The symbols move the elements like this.
from | te li
z434 | z157 z442
z783 | z406 z478
z322 | z910 z502
z425 | z159 z705
z3 | z966 z388
z956 | z3 z214
z159 | z478 z406
z227 | z582 z441
z452 | z34 z960
z773 | z816 z748
z469 | z441 z582
z705 | z173 z425
z634 | z633 z818
z183 | z309 z679
z442 | z115 z434
z825 | z66 z318
z960 | z257 z452
z582 | z324 z469
z828 | z748 z816
z818 | z183 z634
z257 | z318 z66
z502 | z244 z322
z406 | z705 z159
z214 | z146 z956
z318 | z367 z825
z633 | z783 z439
z562 | z425 z173
z146 | z562 z149
z173 | z149 z562
z748 | z546 z773
z66 | z452 z257
z441 | z931 z227
z439 | z818 z633
z149 | z956 z146
z679 | z634 z183
z910 | z960 z34
z931 | z828 z325
z367 | z434 z115
z324 | z388 z966
z816 | z325 z828
z157 | z773 z546
z325 | z227 z931
z546 | z442 z157
z309 | z322 z244
z244 | z679 z309
z115 | z825 z367
z388 | z214 z3
z966 | z469 z324
z34 | z502 z910
z478 | z439 z783

The rows follow the links: the fewer symbols apart two elements are, the more alike their rows tend to be.

Each row is also shifted at random along 4 hidden directions that mean nothing.

Some elements, each with a row of numbers:
z469
[ 203,  -55,  -25,   25,   62,  -53,  -91,  130,   27,   -4,  -45,  -81,   30,   42,   55,   94, -100,   78,   54, -117,   75,  111,   67,    8,   77,   29,   62,    1,  118,   32,  -67,   19,    8,  -50,  -70,  107,   67,  -60,   34,   93,  -17,   44,  123,  -43]
z705
[-202,  -29,   98,    9,  -49,   49,    1,   15,   41,   51,  103,  127,   -1,  127,   -1,    9,   24, -135,   45,   45,  -66,   56,  -14,  -22,  -23,   -3,   26,  112, -164, -152,  -25,  120,  -89,   90,   49,  103,    5,  -73,    8,    0,   30,    8,   30,   -9]
z227
[ 162,  129,   50,  -44,  -59,   32,   76,  -39,  -69,  -80,  -61,   23,  -68, -134,   -4,  -17,   92,  -24,   44,   92,   37,  -62,  -96,   80,  -73,  -14,  -39,  -10,  -31,  -16,  -29,   14,  -31,  -50,   66,  -68,  -71,   98,   90,   83,  -41,   49,  -40,   -8]
z439
[-167, -115,   71,   74,   61,   10,  -51,   27,    5,  -59,   57,  -85,   29,   47,   36,   79,  -47,  -52,   75,  -26,   71,  117,   16,  -69,   39,  -41,   54,  -13,  -32,  -62,  -73,    1,  -21,  -14,    7,  123,   58, -106,  101,   48,  -60,   54,   25,  -54]
z960
[  12,  -56,  -88,    6,   68,  -47,  -51,   13,   38,   81,   23,  -59,  129,   29,  -12,  -27,  -34,  126,  -81,  -45,   13,   -2,   87,    3,  -31,   -7,   -8,   91,  102,   84,   68,    6,   30,   39,  -44,  -12,    4,   -4, -130, -104,  154,  -62,   67,  -10]
z157
[  38,   57,  -84,  -90,  -57,  -18,   14,   38,  -63,  -25,  -88,   66,    4,   51,  -30,  -42,   35,   56,  -83,   71,  -27, -116,    0,   74,  -46,   11,   -9,  143,   44,  113,  102,   21,  -11,  -65,   -3, -142, -111,   90,   34,   45,   83,    7,   39,   12]
z956
[  17,  -69,   49,    5,   30,    0,  -36,   56,   47,   90,   79,   34,  133,  -13,   81,  -14,  -20,   -3,   93,  -46,   59,  133,   43,    5,  -38,  -11,   10,   93,  -42,  -98,  -51,  150,  -72,   34,   42,  154,   41,  -72,  -83,  -21,   97,  -56,   85,  -59]
z679
[  19,   58,   81,   31,  -44,   58,  110,  -86,  -39,   15,   27,   55,  -28,  -70,   19,  -76,   77,  -84,   46,   89,  -24,  -62,  -84,   23,  -76,  -60,  -87,   42, -134,  -72,  -20,   19,  -27,  -11,  103,   22,  -66,   29,   19,  -32,    4,  -16, -104,    7]
z748
[ -47,  -58,  -90,  -20,  102,  -43,  -37,    7,   -8,   -1,    7, -144,  127, -127,    2,  -13,  -25,   99,   -8,  -40,  114,   -2,   78,   20,  -17,   38,    5,  -61,  133,   72,   -3,  -81,   67,  -46,  -28,  -81,   -1,   28,  -51,  -11,   40,  -13,   25,   -9]
z773
[-246,   42,  -89, -107,  -28,  -42,   28,  -44,  -50,  -80,  -38,   89,  -45,   35,  -98,  -76,   21,  -33, -126,  161,  -62, -128,  -48,   19,  -17,   33,    6,   59,    4,   44,  122,  -61,   28,  -36,   12, -217,  -95,  101,   39,   34,    3,   42,   19,   45]
z66
[ 277,   96,  -67,    7,  -39,   12,   39,   11,  -69,   -5,  -97,  -23,  -95,  -70,   24,   26,   79,   95,  -40,  -33,  -23, -130,  -61,   40,  -33,   -3,  -55,   14,   53,  125,   33,  -60,   44,  -71,  -54,  -93,  -51,   94,   26,   13,  -24,   -5,  -34,   71]
z818
[ -41,  -79,   33,   54,  101,    6,  -35,  -11,   74,  105,  120, -112,  119,  -27,   11,   11,  -11,    3,   66,  -79,   80,  110,   86,  -91,   43,  -34,   22,  -90,   20,  -52,  -70,  -19,   22,   80,  -19,  187,   91,  -64, -110, -119,   60,  -71,   -9,  -45]
z634
[ 113,   90,   44,   48, -122,   76,   33,  -26,   23,  -60,  -41,   99, -244,  144,  -77,   66,   -6, -101,  -64,  -11, -235,  -66,  -90,  -98,  139,   54,    2, -179,  -98,    7,   76,  -62,   -8,  139,  -48,   27,   38,  -34,   54,  -55, -152,  -14,  -62,   86]
z425
[  79,  -14,   66,   67,  -23,   70,   -7,   46,   27,  124,   20,  113,  -34,   93,   90,   54,   26,  -44,   91,  -75,  -65,   93,   -8,   12,  -17,  -28,  -34,   73, -116,  -81,  -75,  146, -112,   25,  -34,  148,   50,  -85,  -97,   -9,    1,  -80,    0,   21]
z367
[ -25,   -5,  -92,  -50,   29,  -77,    4,  -41,  -23, -149,  -19, -159,   22, -123,  -84,  -33,  -17,   79,  -77,   37,   97,  -73,   44,  -33,   21,   32,   29,  -94,  114,  100,   63, -124,  116,  -16,   11, -139,  -49,   86,   83,    4,    6,   54,    1,  -40]
z783
[  -8,   15,   78,   17, -111,   51,   33,   33,   -2,   12,  -19,  165, -104,  201,    6,    1,   17, -111,    6,   31, -150,   25,  -71,   21,   13,  -11,  -20,  138, -155,  -59,   -5,  136,  -84,   56,    8,   74,  -11,  -58,   30,   25,  -19,  -12,   17,   44]
z828
[-190,  -61,  -96,  -34,   97,  -19,  -39,   -1,   42,  128,   63,  -65,  142,  -29,  -31,  -35,  -54,   83,  -84,  -54,   43,   -9,   91,  -31,   28,   56,   60,  -89,  103,   46,   47,  -78,   50,   65,  -41,  -84,   31,   24, -197, -148,  116,  -81,    0,    5]
z478
[ -24,  -96,   69,   83,   14,   -2,  -47,  102,   -8,   22,  -11,   69,    0,  161,  116,   64,  -28,   22,  100,  -33,    2,  114,  -28,   55,    0,  -75,  -35,  223,  -50,  -43, -100,  154,  -94,  -91,  -17,  166,   11, -113,   85,  103,    2,   31,   60,  -53]
z34
[  61,   91,    0,  -30,  -29,   44,   79,  -92,  -57,   33,   16,   42,  -45,  -59,  -10,  -73,   73,  -37,  -64,   39,  -95, -125,  -34,   -3,  -61,  -23,  -79,  -17,  -25,   34,   79,  -63,   29,   21,  -22,  -77,  -51,   97, -101,  -91,   34,  -92, -115,   58]
z173
[ 264,   -9,   67,   36,  -70,   15,  -16,   16,   58,  -53,    5,  -38,  -52,  -39,    0,   70,  -44,  -44,  102, -107,   24,  135,  -10,  -76,   65,   13,   63, -142,  -22,  -78,  -75,   -8,   -9,   88,   28,  193,  129,  -81,   41,   58,  -86,   59,   12,  -53]
z146
[  81,   41,   85,   57,  -59,   98,   46,  -13,    2,   29,   33,   60,  -30,  -46,   35,   26,   58, -101,  107,  -10,   -9,   50,  -58,    4,  -18,  -35,  -26,  -35,  -98, -109,  -89,   82,  -82,  -12,   46,   90,    7,  -16,   -8,   61,  -68,  -17,  -58,   -2]
z388
[  63,   75,   72,  -14,  -93,   51,   44,   11,  -16,   33,  -34,  161,  -90,   10,   28,   10,   55, -114,   63,   30,  -59,    0,  -86,   78,  -52,  -28,  -34,   87, -115,  -72,  -30,  116, -106,  -33,   25,   -3,  -51,   21,   29,  105,  -76,   -5,  -28,   49]

Where do the symbols, taken in turn from left to right, take each start?
Answers are names.
[ 132,  108,   18,    8,  -68,   24,   50,  -55,  -30,  -81,  -46,   41, -164,  -13,  -56,   -4,   48,  -26,  -52,   30, -109, -107,  -77,   -7,   36,   21,  -47, -144,  -31,   47,   41, -103,   50,   25,  -14,  -69,  -39,   64,   67,  -25, -119,   29,  -73,   56]
te li li: z244
[-298,  -37,  114,   31,  -60,    9,    5,  -47,   42, -106,   80,   64,  -67,   74,  -57,    3,   12, -174,   19,   93,  -38,   66,  -66,  -69,   31,    0,   30,  -21, -177, -154,   10,   21,  -43,   93,   89,   73,   28,  -61,  146,   -6,  -81,   86,  -25,    3]
te te te: z149
[-115, -129,  -66,   59,   57,  -67, -115,   81,   41,  -49,  -33,   -9,  -10,  197,   12,   70,  -69,   76,  -61,  -69,  -28,   25,   81,  -37,   66,   13,   51,   83,   95,   97,   61,  -17,   11,  -28, -102,   18,   49,  -78,   20,    3,   -4,   56,  134,   16]
te li: z34
[ 226,  -39,  -59,  -14,   64,    8,  -88,  121,   41,  140,  -26,  -56,   72,   43,   11,   56,  -62,  147,  -14, -151,    3,   49,   76,   17,   24,   52,   36,  -49,  158,   88,    9,    5,   49,   28, -125,   40,   69,   -1, -168,  -57,   90, -121,   71,   30]
te li: z816
[-122,   22,   86,   32,  -42,   94,    9,  -15,   62,   85,   65,  150,  -94,  119,  -42,   35,    0, -129,    1,  -48, -147,   14,  -28,  -39,   80,   30,   33, -160, -118,  -80,  -15,    9,  -41,  123,  -55,   92,   83,  -76,  -92,  -79,  -78,  -72,  -43,   44]
li te te: z956
[ -10, -143,  -25,   71,   81,  -36,  -64,   50,   47,   90,   53,  -63,   93,   54,   45,   20,  -51,   52,   32,  -89,   23,   49,   96,  -33,   14,  -19,  -10,   28,   75,   14,   15,   30,   -7,   16,  -42,   87,   44,  -78, -103,  -93,  102,  -42,   70,  -24]
li li te: z322
[-126, -128,   15,   69,   99,  -15,  -49,    8,   56,   55,   88, -101,  147,    5,   26,    4,  -34,   18,   28,  -58,   99,   94,   78,  -32,  -17,  -45,   31,   24,   -3,  -37,  -27,   22,   23,   11,   -6,  113,   74,  -79,  -63,  -94,   76,   -1,   33,  -49]
te li: z244
[  94,  -90,  -12,  -10,   20,   -8,  -78,   96,   61,    0,   -2,  -57,   38,   41,   30,   61,  -93,   43,   -2, -129,   36,  130,   71,  -57,  104,   65,   65,  -96,  104,  -10,  -46,   -3,   13,   76,  -73,  101,  104,  -75,  -13,   27,   -9,   24,   58,  -26]
te li li: z469
[  34,  -13, -106,   -5,   87,  -36,  -39,   36,  -11,   87,  -26,  -61,   87,  -29,    4,  -17,   -1,  124,  -48,  -27,   40,  -55,   62,   53,    0,   34,  -14,    2,  121,  115,   42,  -33,   61,  -34,  -43,  -83,  -11,   63, -120,  -57,   79,  -60,   20,   35]
li li: z546
[ -76,    3,  -69,  -25,  113,   -8,   23,  -73,  -52,   72,   50, -113,  172, -204,  -17, -104,   33,   88,  -43,    6,  117,  -61,   74,   25,  -89,    5,   -6,  -31,   99,   56,   33,  -85,   75,  -25,   13,  -86,  -39,  104, -169, -104,  134, -101,  -61,   -4]
te li li: z115
[ 177,  105,  -33,  -64,  -33,    0,   75,  -33,  -79,   39,  -70,   32,   28, -143,   27,  -82,   79,   41,    9,   82,   61,  -92,  -47,  105, -147,  -26,  -49,  176,    4,   23,   -3,   58,  -14,  -94,   59, -104, -108,  124,  -43,   56,  114,  -28,  -52,    5]
te li: z931
[ -41, -108,  -82,   26,   91,  -26,  -50,   31,   61,   95,   58,  -86,  148,  -23,   -9,  -24,  -35,   81,  -16,  -40,   30,   16,  106,  -42,  -20,  -24,    3,   46,  105,   63,   50,  -44,   62,    8,  -32,   21,   43,  -12, -126, -131,  160,  -78,   41,  -33]
te te: z257
[  48,  139,   33,  -74,  -66,   23,   63,  -57,  -50,  -68,  -39,   66, -100, -112,    4,  -18,   51,  -72,   44,   78,  -12,  -37,  -93,   58,  -28,  -18,  -10,  -18,  -90,  -63,  -34,    6,  -50,  -50,   61,  -62,  -64,   93,  101,   99, -103,   44,  -68,   19]
te te: z388
[-200,   39,  -68,  -24,   39,  -21,   19, -112,  -26,  -96,    4,  -80,  -45, -111, -131,  -45,   11,   21, -115,   26,  -32, -130,  -21,  -61,   95,   64,   11, -279,   79,   91,   96, -253,  120,   34,  -28, -197,   -1,   77,   25,  -74,  -87,   23,  -99,   48]
li te te: z434
[ 141,   41,  -83,  -47,    7,  -38,    7,  -15,  -17,    2,  -68,  -19,   45,  -61,  -26,  -48,   18,   99,  -48,   23,   23,  -94,   27,   43,  -43,    4,  -29,   54,  116,  124,   71,  -21,   68,  -39,  -10, -107,  -76,   90,  -20,  -20,  104,  -25,    8,   -2]
li li li: z442
[   7,  -49, -133,   -9,   43,  -65,  -33,   20,   27,   24,   -3,  -79,  104,   22,   -1,  -30,  -46,  129,  -63,   -9,   27,  -29,   98,   13,  -29,  -11,    3,   56,  131,  103,   50,  -36,   61,   11,  -39,  -52,   -8,   18,  -60,  -68,  133,  -34,   42,  -21]
te te: z367
